Below is a small trained network, with its code and all its weights. Each question gives an input and a class and asks what happens when units are switched off, that is, made to give their printed mean instead of their output.

import numpy as np


def w(rows, s, z=0):
    codes = np.array(rows[::2]) - 128.0
    scale = np.full(codes.shape[1], s)
    scale[-1] = z or s
    return codes * scale


def f(y):
    return y / 2 * (1 + np.tanh(0.7978845608 * (y + 0.044715 * y**3)))


def log_softmax(a):
    a = a - a.max(-1, keepdims=True)
    return a - np.log(np.exp(a).sum(-1, keepdims=True))


def net(x, mask):
    res = np.array(x, float).reshape(1, 2) / 4 @ E
    y = f(res @ A[0][:, :-1].T + A[0][:, -1])
    res = res + np.where(mask, y, B[0][:, -1]) @ B[0][:, :-1]
    return log_softmax(res[-1] @ U[:, :-1].T + U[:, -1])


A, B = {}, {}
E = w([
[210,227,110,173,79],'x0',
[63,133,255,201,82],'x1',
],0.01)
A[0] = w([
[154,82,22,102,103,100],'neuron 0',
[143,118,95,183,148,253],'neuron 1',
[65,144,207,144,84,135],'neuron 2',
[141,110,14,129,159,153],'neuron 3',
[16,90,119,84,180,94],'neuron 4',
[79,53,118,118,159,111],'neuron 5',
[85,117,183,229,57,78],'neuron 6',
[194,112,85,65,185,97],'neuron 7',
[148,255,114,167,128,122],'neuron 8',
[83,74,154,121,144,102],'neuron 9',
[119,144,138,111,155,129],'neuron 10',
[182,185,129,196,83,109],'neuron 11',
[170,199,94,150,67,95],'neuron 12',
],0.011,0.013)
B[0] = w([
[202,141,66,222,41,190],'neuron 0',
[52,206,244,120,236,248],'neuron 1',
[205,169,145,192,75,198],'neuron 2',
[182,183,152,167,83,222],'neuron 3',
[110,59,60,80,169,190],'neuron 4',
[129,77,81,66,159,178],'neuron 5',
[210,128,54,198,42,188],'neuron 6',
[202,117,111,201,73,194],'neuron 7',
[62,79,51,61,178,195],'neuron 8',
[139,117,35,110,88,158],'neuron 9',
[134,119,141,124,128,130],'neuron 10',
[88,72,44,94,146,186],'neuron 11',
[140,16,21,75,124,177],'neuron 12',
],0.011,0.013)
U = w([
[183,170,113,216,45,27],'0',
[91,13,52,3,167,61],'1',
[72,251,240,105,223,253],'2',
],0.013,0.0042)

Each question gives the input, the list of numbers given to net, and the class t.
The units are the neurons (one row each of A and B). Each row of codes is followed by its name. A weight is (code - 128) times the scale printed after its matrix; where a second scale follows, it is the last column's (A, B and U).
mask holds one flag per neuron, in row order. A switched-off neuron (its flag False) gives its mean, the last column of its row in B, instead of its output. The means were averaged over made-up inputs and are rounded, as every weight is.
A unit's drop is (log p(t) with every unit on - log p(t) with that unit switched off) / (log p(t) with every unit on - log p(t) with every unit switched off).
unit that matters most: the unit with the biggest drop
k most important neurons: the k neurons with the biggest drops, biggest first
drop when u is switched off: that unit's drop, to one decimal
input [5,-4], class 1: unit that matters most : neuron 8
input [8,-7], class 1: 2 most important neurons : neuron 8; neuron 12
input [-1,3], class 2: 2 most important neurons : neuron 0; neuron 7
input [-7,-8], class 0: 3 most important neurons : neuron 0; neuron 3; neuron 7
input [-3,-3], class 2: 2 most important neurons : neuron 6; neuron 12
input [-1,-4], class 0: 2 most important neurons : neuron 0; neuron 7
input [2,2], class 2: drop when neuron 12 is switched off : 0.0
input [3,1], class 2: drop when neuron 4 is switched off : 0.1
input [-2,-2], class 2: drop when neuron 0 is switched off : 0.0
input [-3,2], class 2: drop when neuron 12 is switched off : 0.3
